Below is a small trained network, with its code and all its weights. Each question gives an input and a class and asks what happens when units are switched off, that is, made to give their printed mean instead of their output.

import numpy as np


def w(rows, s, z=0):
    codes = np.array(rows[::2]) - 128.0
    scale = np.full(codes.shape[1], s)
    scale[-1] = z or s
    return codes * scale


def norm(h):
    return h / np.sqrt((h * h).mean(-1, keepdims=True) + 1e-5)


def f(y):
    return y / 2 * (1 + np.tanh(0.7978845608 * (y + 0.044715 * y**3)))


def log_softmax(a):
    a = a - a.max(-1, keepdims=True)
    return a - np.log(np.exp(a).sum(-1, keepdims=True))


def net(x, mask):
    res = np.array(x, float).reshape(1, 6) / 4 @ E
    u = 0
    for l in range(2):
        y = f(norm(res) @ A[l][:, :-1].T + A[l][:, -1])
        res = res + np.where(mask[u : u + 3], y, B[l][:, -1]) @ B[l][:, :-1]
        u += 3
    return log_softmax(norm(res)[-1] @ U[:, :-1].T + U[:, -1])


A, B = {}, {}
E = w([
[126,236,125],'x0',
[165,66,20],'x1',
[2,59,135],'x2',
[156,20,186],'x3',
[93,166,81],'x4',
[202,211,122],'x5',
],0.0048)
A[0] = w([
[88,115,154,253],'L0N1',
[93,121,8,14],'L0N2',
[152,145,117,57],'L0N3',
],0.017,0.0044)
B[0] = w([
[157,131,33,254],'L0N1',
[210,151,117,220],'L0N2',
[88,104,249,130],'L0N3',
],0.012,0.0045)
A[1] = w([
[188,147,254,254],'L1N1',
[53,157,129,47],'L1N2',
[133,141,107,46],'L1N3',
],0.0088,0.002)
B[1] = w([
[227,101,30,255],'L1N1',
[67,13,109,111],'L1N2',
[109,169,254,126],'L1N3',
],0.0066,0.0042)
U = w([
[102,60,95,213],'0',
[91,135,192,3],'1',
[228,162,139,200],'2',
[83,102,249,28],'3',
[78,177,142,110],'4',
],0.021,0.0077)

Each question gives the input, the list of numbers given to net, and the class t.
The units are the neurons (one row each of A and B). Each row of codes is followed by its name. A weight is (code - 128) times the scale printed after its matrix; where a second scale follows, it is the last column's (A, B and U).
mask holds one flag per neuron, layer by layer. A switched-off neuron (its flag False) gives its mean, the last column of its row in B, instead of its output. The means were averaged over made-up inputs and are rounded, as every weight is.
A unit's drop is (log p(t) with every unit on - log p(t) with that unit switched off) / (log p(t) with every unit on - log p(t) with every unit switched off).
The circuit of an input: a set's keep is (log p(t) with only the set's units on - log p(t) with every unit switched off) / (log p(t) with every unit on - log p(t) with every unit switched off). Starting from all 6 units, units are removed one at a time, each time the one whose removal leaves the highest keep (on an exact tie, the one counted first), for as long as the keep stays at least 0.8.
circuit, biggest first: the units of the circuit, biggest drop first
k most important neurons: the k neurons with the biggest drops, biggest first
k most important neurons of layer l: the k neurons of layer l with the biggest drops, biggest first
drop of u: that unit's drop, to one decimal
input [8,1,8,1,-1,6], class 4: circuit, biggest first => L1N1
input [-6,-8,6,-6,2,4], class 0: 2 most important neurons => L0N2, L1N2
input [2,-8,-1,-5,8,1], class 4: circuit, biggest first => L0N2, L1N1
input [2,-1,-4,3,-7,-8], class 0: 2 most important neurons => L0N2, L1N1
input [5,-2,5,4,5,5], class 4: 2 most important neurons => L1N1, L0N2
input [-3,-8,4,1,-8,-3], class 0: 2 most important neurons of layer 0 => L0N1, L0N2
input [-3,-7,2,-2,8,0], class 0: 2 most important neurons of layer 0 => L0N2, L0N1
input [0,-8,7,3,4,1], class 0: 2 most important neurons of layer 0 => L0N1, L0N2
input [-2,8,0,-4,2,-6], class 2: drop of L0N2 => 1.3
input [8,-6,3,2,8,-7], class 0: drop of L1N1 => -0.1
input [3,7,7,4,0,1], class 2: drop of L0N2 => 1.1
input [8,-2,4,5,2,4], class 4: drop of L0N2 => 0.6
